Below are the code and all the weights of a small trained network. Each question names an input and a target symbol and asks about switching units off, where a switched-off unit gives its printed mean instead of its output.

import numpy as np


def w(rows, s, z=0):
    codes = np.array(rows[::2]) - 128.0
    scale = np.full(codes.shape[1], s)
    scale[-1] = z or s
    return codes * scale


def f(y):
    return y / 2 * (1 + np.tanh(0.7978845608 * (y + 0.044715 * y**3)))


def softmax(a):
    e = np.exp(a - a.max(-1, keepdims=True))
    return e / e.sum(-1, keepdims=True)


def log_softmax(a):
    a = a - a.max(-1, keepdims=True)
    return a - np.log(np.exp(a).sum(-1, keepdims=True))


def net(x, mask):
    ids = ['βγλμπφψ'.index(c) for c in x.split()]
    T = len(ids)
    res = E[ids] + P[:T]
    u = 0
    for l in range(2):
        r = res
        for j in range(2):
            rows = slice(3 * j, 3 * j + 3)
            q, k, v = (r @ M[l][rows].T for M in (Q, K, V))
            z = softmax(np.where(np.tri(T) > 0, q @ k.T / 3**0.5, -1e9)) @ v
            o = O[l][rows]
            res = res + np.where(mask[u + j], z, o[:, -1]) @ o[:, :-1]
        u += 2
        y = f(res @ A[l][:, :-1].T + A[l][:, -1])
        res = res + np.where(mask[u : u + 4], y, B[l][:, -1]) @ B[l][:, :-1]
        u += 4
    return log_softmax(res[-1] @ U[:, :-1].T + U[:, -1])


Q, K, V, O, A, B = {}, {}, {}, {}, {}, {}
E = w([
[176,168,179],'β',
[105,104,26],'γ',
[69,141,99],'λ',
[156,153,88],'μ',
[69,159,191],'π',
[72,158,190],'φ',
[245,157,86],'ψ',
],0.012)
P = w([
[139,44,106],'0',
[157,42,122],'1',
[157,57,115],'2',
[161,85,103],'3',
[160,113,89],'4',
[153,134,81],'5',
[145,160,76],'6',
[128,181,66],'7',
[111,204,58],'8',
[85,229,50],'9',
[54,254,43],'10',
[35,234,37],'11',
],0.0054)
Q[0] = w([
[128,106,104],'L0H0',
[155,183,131],'L0H0',
[116,145,182],'L0H0',
[192,211,141],'L0H1',
[161,185,4],'L0H1',
[110,160,116],'L0H1',
],0.031)
K[0] = w([
[145,67,146],'L0H0',
[114,185,62],'L0H0',
[97,234,132],'L0H0',
[212,238,169],'L0H1',
[104,253,58],'L0H1',
[107,139,155],'L0H1',
],0.023)
V[0] = w([
[75,127,152],'L0H0',
[150,93,138],'L0H0',
[141,45,191],'L0H0',
[121,135,138],'L0H1',
[146,1,144],'L0H1',
[146,204,81],'L0H1',
],0.01)
O[0] = w([
[177,114,134,99],'L0H0',
[97,121,110,114],'L0H0',
[102,123,78,70],'L0H0',
[139,127,122,128],'L0H1',
[122,241,110,4],'L0H1',
[94,9,181,233],'L0H1',
],0.011,0.0031)
A[0] = w([
[72,167,254,72],'L0N0',
[162,10,51,1],'L0N1',
[194,241,170,88],'L0N2',
[123,234,136,101],'L0N3',
],0.0089,0.0061)
B[0] = w([
[116,249,85,255],'L0N0',
[186,211,24,216],'L0N1',
[52,130,107,174],'L0N2',
[192,39,149,96],'L0N3',
],0.015,0.00065)
Q[1] = w([
[133,107,108],'L1H0',
[135,132,127],'L1H0',
[147,133,163],'L1H0',
[251,214,203],'L1H1',
[94,87,183],'L1H1',
[189,18,89],'L1H1',
],0.024)
K[1] = w([
[128,114,103],'L1H0',
[120,123,129],'L1H0',
[126,168,127],'L1H0',
[66,2,82],'L1H1',
[211,122,135],'L1H1',
[123,161,244],'L1H1',
],0.025)
V[1] = w([
[84,101,3],'L1H0',
[238,211,96],'L1H0',
[174,11,139],'L1H0',
[40,50,116],'L1H1',
[151,126,198],'L1H1',
[171,66,129],'L1H1',
],0.022)
O[1] = w([
[105,21,223,58],'L1H0',
[117,250,251,2],'L1H0',
[6,124,137,211],'L1H0',
[101,31,81,218],'L1H1',
[129,162,67,165],'L1H1',
[58,90,157,171],'L1H1',
],0.02,0.0029)
A[1] = w([
[159,95,202,158],'L1N0',
[145,92,98,102],'L1N1',
[252,147,134,5],'L1N2',
[223,138,118,131],'L1N3',
],0.012)
B[1] = w([
[131,186,88,217],'L1N0',
[184,184,107,254],'L1N1',
[27,12,82,159],'L1N2',
[214,247,206,202],'L1N3',
],0.011,0.006)
U = w([
[23,255,39,210],'β',
[127,102,246,111],'γ',
[142,66,126,44],'λ',
[42,130,172,161],'μ',
[183,196,163,165],'π',
[170,190,158,1],'φ',
[17,214,209,54],'ψ',
],0.0071,0.0028)

Each question gives the input, a string of symbols that net reads in full, and the target symbol t.
The units are the heads (3 rows each of Q, K, V and O) and the neurons (one row each of A and B). Each row of codes is followed by its name. A weight is (code - 128) times the scale printed after its matrix; where a second scale follows, it is the last column's (O, A, B and U).
mask holds one flag per unit, layer by layer, with each layer's heads first. A switched-off unit (its flag False) gives its mean, the last column of its rows in O or B, instead of its output. The means were averaged over made-up inputs and are rounded, as every weight is.
A unit's drop is (log p(t) with every unit on - log p(t) with that unit switched off) / (log p(t) with every unit on - log p(t) with every unit switched off).
The circuit of an input: a set's keep is (log p(t) with only the set's units on - log p(t) with every unit switched off) / (log p(t) with every unit on - log p(t) with every unit switched off). Starting from all 12 units, units are removed one at a time, each time the one whose removal leaves the highest keep (on an exact tie, the one counted first), for as long as the keep stays at least 0.8.
circuit, biggest first: the units of the circuit, biggest drop first
top k neurons: the k neurons with the biggest drops, biggest first
top k neurons in layer l: the k neurons of layer l with the biggest drops, biggest first
input ψ γ λ β π ψ λ β μ γ π φ, target π: circuit, biggest first : (L1H0 L0N0 L0H0)
input γ β β β π β γ π λ, target π: top neuron : (L1N3)
input β π β λ φ, target λ: circuit, biggest first : (L0H0 L1H1 L0N1 L0H1)
input λ β λ β π β β λ λ λ μ, target λ: circuit, biggest first : (L1H0 L0H1)
input β λ λ λ λ β π β μ γ, target ψ: circuit, biggest first : (L0H1 L0N1 L1H0 L1N0)
input π γ β ψ π μ ψ π μ, target ψ: circuit, biggest first : (L1H0 L0N1)
input β β β λ ψ β φ ψ π π, target π: circuit, biggest first : (L1H0 L0H0 L0H1)
input β β β β λ γ, target λ: top 3 neurons : (L0N0 L0N2 L0N1)
input φ μ μ β γ, target μ: top 3 neurons in layer 0 : (L0N0 L0N1 L0N3)
input ψ λ λ β μ ψ β λ λ β π λ, target π: circuit, biggest first : (L1H1 L0N0)
input β μ β λ ψ γ, target ψ: circuit, biggest first : (L1H0 L0H1)
input φ β γ β π β β γ β β π ψ, target π: circuit, biggest first : (L1H1 L0H1)
input λ μ β φ μ λ β π ψ μ, target ψ: circuit, biggest first : (L1H0 L0H1 L0N1)
input λ λ π, target λ: circuit, biggest first : (L1H0)
input β γ φ β μ π β β π π β, target π: top 2 neurons : (L0N0 L1N3)
input λ μ β β π γ π γ, target π: top 2 neurons : (L1N0 L0N1)
input λ β β π γ μ γ λ β β γ β, target γ: circuit, biggest first : (L0N1 L1H1)
input λ β β, target β: top 3 neurons : (L0N0 L0N1 L0N3)
input β β β λ β μ λ π β, target π: circuit, biggest first : (L0H1 L1H0)
input β λ φ π π β ψ β β γ β, target γ: top neuron : (L0N1)
input ψ π π γ β μ β β π μ ψ φ, target ψ: top 3 neurons in layer 0 : (L0N1 L0N2 L0N3)
input φ λ π λ β β β λ λ λ μ β, target λ: top 2 neurons : (L0N0 L0N2)
input λ β λ λ ψ φ, target ψ: top 2 neurons : (L0N2 L0N1)
input β π π β λ λ λ ψ, target λ: top 2 neurons : (L0N0 L0N1)
input β β π μ, target π: top 2 neurons : (L0N2 L1N3)
input β λ γ β λ μ β, target μ: top 2 neurons : (L0N0 L0N2)
